Below are the code and all the weights of a small trained network. Each question names an input and a class and asks about switching units off, where a switched-off unit gives its printed mean instead of its output.

import numpy as np


def w(rows, s, z=0):
    codes = np.array(rows[::2]) - 128.0
    scale = np.full(codes.shape[1], s)
    scale[-1] = z or s
    return codes * scale


def f(y):
    return y / 2 * (1 + np.tanh(0.7978845608 * (y + 0.044715 * y**3)))


def log_softmax(a):
    a = a - a.max(-1, keepdims=True)
    return a - np.log(np.exp(a).sum(-1, keepdims=True))


def net(x, mask):
    res = np.array(x, float).reshape(1, 4) / 4 @ E
    y = f(res @ A[0][:, :-1].T + A[0][:, -1])
    res = res + np.where(mask, y, B[0][:, -1]) @ B[0][:, :-1]
    return log_softmax(res[-1] @ U[:, :-1].T + U[:, -1])


A, B = {}, {}
E = w([
[81,176,158,99,189,183,97,91,106,52],'x0',
[154,237,24,64,136,109,154,134,83,147],'x1',
[134,190,169,161,115,78,179,34,154,55],'x2',
[39,113,96,252,212,111,244,116,119,106],'x3',
],0.014)
A[0] = w([
[143,197,121,144,95,109,174,31,110,131,252],'n0',
[109,193,122,155,112,52,193,56,158,29,209],'n1',
[159,177,73,97,174,134,133,198,92,125,153],'n2',
[82,139,73,174,135,88,213,136,99,176,227],'n3',
[113,154,139,128,180,168,95,125,125,145,218],'n4',
[168,120,123,75,133,171,125,176,104,149,246],'n5',
[150,143,90,42,113,121,132,158,64,125,192],'n6',
[174,169,2,177,205,105,86,230,114,112,223],'n7',
[144,74,117,226,171,185,161,164,101,168,226],'n8',
[49,48,132,132,59,84,137,232,139,159,218],'n9',
[131,98,152,103,163,134,37,101,76,102,128],'n10',
[180,163,162,70,100,92,97,109,134,108,247],'n11',
[80,51,137,139,156,145,81,184,192,175,209],'n12',
[204,124,138,74,83,115,124,207,97,211,159],'n13',
[146,115,92,104,72,163,126,240,124,132,200],'n14',
[80,205,99,76,149,100,155,126,45,212,203],'n15',
[123,161,152,119,114,161,26,23,214,88,233],'n16',
],0.0093,0.0035)
B[0] = w([
[114,211,174,209,252,142,128,123,156,90,216],'n0',
[106,180,170,205,212,133,196,48,198,47,247],'n1',
[96,160,140,108,98,106,89,163,103,120,202],'n2',
[82,130,95,151,182,36,213,134,60,86,222],'n3',
[155,86,108,101,132,100,117,119,75,80,165],'n4',
[135,100,150,118,119,124,71,199,125,154,207],'n5',
[137,159,190,193,152,47,36,149,154,177,221],'n6',
[55,144,98,140,137,72,63,156,72,79,215],'n7',
[129,87,61,80,92,61,200,156,85,26,202],'n8',
[169,122,93,142,112,106,176,180,159,77,202],'n9',
[77,87,160,9,54,139,109,88,118,176,188],'n10',
[176,144,171,137,152,144,87,126,132,197,233],'n11',
[152,21,63,90,52,142,169,208,167,71,203],'n12',
[89,144,162,137,117,145,156,198,179,198,250],'n13',
[170,90,132,209,105,95,86,181,128,179,211],'n14',
[61,192,183,165,154,162,57,186,57,86,220],'n15',
[163,69,254,62,124,189,9,54,120,62,232],'n16',
],0.0085,0.017)
U = w([
[124,91,156,15,112,197,87,90,97,145,178],'0',
[139,75,1,106,81,117,180,216,126,82,168],'1',
[187,127,136,128,112,150,112,183,218,230,8],'2',
[81,207,101,195,203,96,231,76,103,122,82],'3',
[81,194,114,154,137,110,51,206,86,150,126],'4',
[166,172,196,156,170,171,109,49,172,91,209],'5',
],0.0079,0.0016)

Each question gives the input, the list of numbers given to net, and the class t.
The units are the neurons (one row each of A and B). Each row of codes is followed by its name. A weight is (code - 128) times the scale printed after its matrix; where a second scale follows, it is the last column's (A, B and U).
mask holds one flag per neuron, in row order. A switched-off neuron (its flag False) gives its mean, the last column of its row in B, instead of its output. The means were averaged over made-up inputs and are rounded, as every weight is.
A unit's drop is (log p(t) with every unit on - log p(t) with that unit switched off) / (log p(t) with every unit on - log p(t) with every unit switched off).
The circuit of an input: a set's keep is (log p(t) with only the set's units on - log p(t) with every unit switched off) / (log p(t) with every unit on - log p(t) with every unit switched off). Starting from the 12 units with the biggest drops (on a tie, the unit counted first), units are removed one at a time, each time the one whose removal leaves the highest keep (on an exact tie, the one counted first), for as long as the keep stays at least 0.8.
circuit, biggest first: the units of the circuit, biggest drop first
top k neurons: the k neurons with the biggest drops, biggest first
drop of u: that unit's drop, to one decimal
input [8,5,7,1], class 5: circuit, biggest first	[n16]
input [3,1,-2,-8], class 2: circuit, biggest first	[n13, n7]
input [-2,-2,0,5], class 1: top 2 neurons	[n8, n0]
input [-6,0,-6,-3], class 2: top 4 neurons	[n13, n3, n14, n6]
input [7,4,2,-5], class 5: top 3 neurons	[n6, n0, n12]
input [-2,2,-8,1], class 1: top 3 neurons	[n12, n8, n9]
input [2,6,3,0], class 3: top 2 neurons	[n1, n16]
input [3,-1,-2,1], class 1: top 2 neurons	[n16, n11]
input [6,6,3,-5], class 5: drop of n6	0.0
input [1,-4,-3,-2], class 1: drop of n12	0.2
input [5,1,-6,-6], class 2: drop of n2	-0.1
input [-5,4,3,-6], class 2: drop of n3	0.2
